Here is a tiny trained network, its code and every weight. The questions are about switching its units off for an input and a class, where a switched-off unit gives its printed mean instead of its output.

import numpy as np


def w(rows, s, z=0):
    codes = np.array(rows[::2]) - 128.0
    scale = np.full(codes.shape[1], s)
    scale[-1] = z or s
    return codes * scale


def f(y):
    return np.maximum(y, 0)


def log_softmax(a):
    a = a - a.max(-1, keepdims=True)
    return a - np.log(np.exp(a).sum(-1, keepdims=True))


def net(x, mask):
    res = np.array(x, float).reshape(1, 7) / 4 @ E
    y = f(res @ A[0][:, :-1].T + A[0][:, -1])
    res = res + np.where(mask, y, B[0][:, -1]) @ B[0][:, :-1]
    return log_softmax(res[-1] @ U[:, :-1].T + U[:, -1])


A, B = {}, {}
E = w([
[248,103,46,151,106],'x0',
[42,85,55,163,60],'x1',
[178,99,218,254,68],'x2',
[131,92,225,160,159],'x3',
[147,164,158,74,16],'x4',
[150,50,140,110,127],'x5',
[124,171,79,152,111],'x6',
],0.0074)
A[0] = w([
[194,162,104,98,153,154],'n0',
[24,179,123,79,72,205],'n1',
[73,187,128,197,158,99],'n2',
[148,114,89,150,66,176],'n3',
[168,180,112,107,129,120],'n4',
[190,99,157,94,164,104],'n5',
[92,160,51,112,50,217],'n6',
[106,152,48,142,30,131],'n7',
[174,115,159,64,143,67],'n8',
[198,213,87,76,145,199],'n9',
[181,172,146,155,100,165],'n10',
[161,80,161,76,97,61],'n11',
[146,150,94,155,82,164],'n12',
[68,144,124,98,111,156],'n13',
[143,109,108,129,93,120],'n14',
[152,180,76,183,74,141],'n15',
[47,162,119,88,90,176],'n16',
[147,94,153,145,128,15],'n17',
[167,180,124,104,140,127],'n18',
[107,107,135,146,154,177],'n19',
[89,100,71,87,154,2],'n20',
[134,71,160,70,79,118],'n21',
[140,90,8,99,133,141],'n22',
[153,136,128,123,136,112],'n23',
[160,189,161,131,118,107],'n24',
[58,158,121,137,122,190],'n25',
[125,117,169,119,165,73],'n26',
],0.014,0.0021)
B[0] = w([
[87,130,152,90,131,185],'n0',
[5,147,94,38,117,253],'n1',
[82,121,73,132,188,191],'n2',
[144,123,122,139,81,197],'n3',
[134,121,177,95,117,174],'n4',
[117,134,155,138,93,186],'n5',
[123,107,78,140,58,239],'n6',
[161,86,105,155,43,233],'n7',
[123,120,94,126,104,175],'n8',
[113,158,207,55,131,220],'n9',
[172,116,161,116,95,198],'n10',
[97,127,93,124,100,175],'n11',
[151,140,107,147,83,187],'n12',
[95,154,138,86,110,192],'n13',
[134,141,129,143,108,162],'n14',
[157,97,95,150,97,209],'n15',
[50,159,119,83,122,222],'n16',
[168,143,113,139,137,163],'n17',
[132,136,167,95,102,171],'n18',
[150,153,140,133,145,165],'n19',
[132,128,174,138,161,185],'n20',
[94,129,64,123,130,182],'n21',
[67,134,38,200,205,226],'n22',
[109,124,141,123,118,145],'n23',
[173,110,153,139,145,181],'n24',
[82,139,111,99,145,195],'n25',
[191,123,125,147,117,169],'n26',
],0.022,0.011)
U = w([
[191,147,134,133,116,84],'0',
[135,149,40,197,241,1],'1',
[148,112,2,162,42,162],'2',
[67,188,52,105,163,248],'3',
],0.0086,0.00069)

Each question gives the input, the list of numbers given to net, and the class t.
The units are the neurons (one row each of A and B). Each row of codes is followed by its name. A weight is (code - 128) times the scale printed after its matrix; where a second scale follows, it is the last column's (A, B and U).
mask holds one flag per neuron, in row order. A switched-off neuron (its flag False) gives its mean, the last column of its row in B, instead of its output. The means were averaged over made-up inputs and are rounded, as every weight is.
A unit's drop is (log p(t) with every unit on - log p(t) with that unit switched off) / (log p(t) with every unit on - log p(t) with every unit switched off).
The circuit of an input: a set's keep is (log p(t) with only the set's units on - log p(t) with every unit switched off) / (log p(t) with every unit on - log p(t) with every unit switched off). Starting from the 12 units with the biggest drops (on a tie, the unit counted first), units are removed one at a time, each time the one whose removal leaves the highest keep (on an exact tie, the one counted first), for as long as the keep stays at least 0.8.
units of the circuit, in order: the units of the circuit, biggest drop first
unit that matters most: the unit with the biggest drop
top k neurons: the k neurons with the biggest drops, biggest first
drop of u: that unit's drop, to one decimal
input [3,6,-7,1,-6,3,7], class 1: units of the circuit, in order -> n22
input [7,-5,-7,-6,3,-2,1], class 3: top 2 neurons -> n9; n22
input [4,-1,0,7,-7,2,2], class 1: units of the circuit, in order -> n7; n6; n1
input [-2,4,0,7,8,2,-7], class 3: top 2 neurons -> n7; n6
input [-7,-7,5,2,3,7,-6], class 2: top 2 neurons -> n21; n11
input [6,-5,2,-3,2,4,-1], class 0: units of the circuit, in order -> n9; n6; n1
input [-2,-7,-6,7,0,6,-5], class 2: top 2 neurons -> n8; n1
input [6,3,-7,-5,1,-4,-8], class 3: top 2 neurons -> n9; n22
input [-3,-2,-3,1,-7,-2,4], class 1: top 2 neurons -> n1; n16
input [8,-5,8,-5,5,-5,1], class 0: units of the circuit, in order -> n9; n10
input [-5,6,3,6,7,2,6], class 3: top 2 neurons -> n1; n16
input [0,5,-1,8,7,0,-6], class 3: top 2 neurons -> n7; n6
input [8,2,-4,-8,-8,4,-6], class 1: drop of n22 -> 0.5
input [5,-8,1,-7,6,-5,6], class 0: drop of n9 -> 0.8
input [4,-2,5,-1,2,-3,-2], class 0: drop of n6 -> 0.2
input [-1,-6,7,5,1,2,-3], class 0: unit that matters most -> n6
